Here is a tiny trained network, its code and every weight. The questions are about switching its units off for an input and a class, where a switched-off unit gives its printed mean instead of its output.

import numpy as np


def w(rows, s, z=0):
    codes = np.array(rows[::2]) - 128.0
    scale = np.full(codes.shape[1], s)
    scale[-1] = z or s
    return codes * scale


def norm(h):
    return h / np.sqrt((h * h).mean(-1, keepdims=True) + 1e-5)


def f(y):
    return np.maximum(y, 0)


def log_softmax(a):
    a = a - a.max(-1, keepdims=True)
    return a - np.log(np.exp(a).sum(-1, keepdims=True))


def net(x, mask):
    res = np.array(x, float).reshape(1, 7) / 4 @ E
    u = 0
    for l in range(4):
        y = f(norm(res) @ A[l][:, :-1].T + A[l][:, -1])
        res = res + np.where(mask[u : u + 3], y, B[l][:, -1]) @ B[l][:, :-1]
        u += 3
    return log_softmax(norm(res)[-1] @ U[:, :-1].T + U[:, -1])


A, B = {}, {}
E = w([
[160,110,48,120,156,211,157,148,142,14,119],'x0',
[122,65,64,122,60,217,53,228,77,169,150],'x1',
[22,85,97,170,68,68,91,181,31,122,206],'x2',
[65,203,107,79,224,128,129,192,169,150,148],'x3',
[59,79,48,81,154,117,2,120,58,100,165],'x4',
[124,188,176,99,160,188,109,171,124,193,192],'x5',
[22,101,161,40,45,128,90,128,237,73,88],'x6',
],0.0056)
A[0] = w([
[104,157,2,103,212,226,128,122,140,78,107,3],'0.n0',
[183,227,141,94,138,154,115,184,206,159,117,99],'0.n1',
[74,142,166,147,140,64,103,127,125,105,116,60],'0.n2',
],0.006,0.0045)
B[0] = w([
[140,2,104,191,120,124,86,133,64,157,251,227],'0.n0',
[166,145,130,67,96,118,234,119,50,134,111,253],'0.n1',
[80,77,99,119,57,115,152,72,149,111,140,161],'0.n2',
],0.01,0.0039)
A[1] = w([
[108,108,103,80,63,169,39,188,66,99,179,73],'1.n0',
[254,215,116,197,145,128,106,177,187,59,43,1],'1.n1',
[149,73,144,192,143,132,135,106,93,196,208,206],'1.n2',
],0.0056,0.00097)
B[1] = w([
[184,148,100,151,251,99,162,175,132,115,114,255],'1.n0',
[73,141,117,133,152,228,158,63,141,120,123,167],'1.n1',
[138,97,164,173,163,98,142,196,162,156,189,235],'1.n2',
],0.012,0.0059)
A[2] = w([
[59,199,247,153,104,40,76,87,69,158,213,251],'2.n0',
[201,234,123,133,167,128,163,58,175,69,209,20],'2.n1',
[148,26,95,198,43,120,22,254,23,202,136,158],'2.n2',
],0.0048,0.0016)
B[2] = w([
[101,119,27,121,68,114,41,153,80,58,115,190],'2.n0',
[206,55,96,156,101,171,135,190,130,254,115,175],'2.n1',
[185,37,143,133,194,151,61,165,90,127,174,255],'2.n2',
],0.01,0.0062)
A[3] = w([
[117,168,141,74,119,144,148,177,139,169,148,4],'3.n0',
[128,148,255,88,161,158,75,197,170,88,104,16],'3.n1',
[129,68,182,44,142,142,151,165,121,126,173,43],'3.n2',
],0.0069,0.0018)
B[3] = w([
[121,151,135,161,152,120,103,49,160,164,35,182],'3.n0',
[142,250,187,112,98,135,127,151,175,207,96,154],'3.n1',
[164,86,66,184,180,198,169,98,185,137,189,253],'3.n2',
],0.011,0.0035)
U = w([
[160,180,199,161,142,142,239,112,150,212,59,28],'0',
[12,94,94,74,34,72,67,106,168,60,71,34],'1',
[138,63,97,186,216,85,51,254,44,151,222,250],'2',
],0.0088,0.0016)

Each question gives the input, the list of numbers given to net, and the class t.
The units are the neurons (one row each of A and B). Each row of codes is followed by its name. A weight is (code - 128) times the scale printed after its matrix; where a second scale follows, it is the last column's (A, B and U).
mask holds one flag per neuron, layer by layer. A switched-off neuron (its flag False) gives its mean, the last column of its row in B, instead of its output. The means were averaged over made-up inputs and are rounded, as every weight is.
A unit's drop is (log p(t) with every unit on - log p(t) with that unit switched off) / (log p(t) with every unit on - log p(t) with every unit switched off).
unit that matters most: the unit with the biggest drop
k most important neurons: the k neurons with the biggest drops, biggest first
k most important neurons of layer l: the k neurons of layer l with the biggest drops, biggest first
drop of u: that unit's drop, to one decimal
input [-1,1,-4,-8,8,-6,7], class 1: 3 most important neurons -> 0.n0, 1.n2, 2.n2
input [-6,-1,-4,1,-2,-1,-6], class 0: 2 most important neurons -> 0.n0, 2.n2
input [0,-5,-2,1,2,-6,2], class 1: unit that matters most -> 1.n0
input [3,-2,0,-8,7,-5,3], class 1: 3 most important neurons -> 0.n0, 1.n2, 2.n2
input [-1,-4,-8,-5,5,4,7], class 0: 2 most important neurons -> 2.n0, 3.n1
input [6,2,-2,7,-8,-8,-3], class 0: 2 most important neurons of layer 2 -> 2.n2, 2.n0
input [-4,-7,-1,-4,-1,-5,-7], class 0: 3 most important neurons -> 0.n0, 2.n2, 1.n1
input [-5,-3,2,1,8,2,6], class 1: 2 most important neurons of layer 0 -> 0.n0, 0.n2
input [7,-3,6,-2,-8,1,3], class 0: drop of 0.n0 -> 0.1
input [-7,7,-6,7,-5,-5,-8], class 0: drop of 0.n0 -> 0.2
input [1,-7,3,0,4,-4,3], class 1: drop of 1.n2 -> 0.0
input [5,-5,-2,-2,-1,5,-5], class 0: drop of 1.n1 -> 0.1
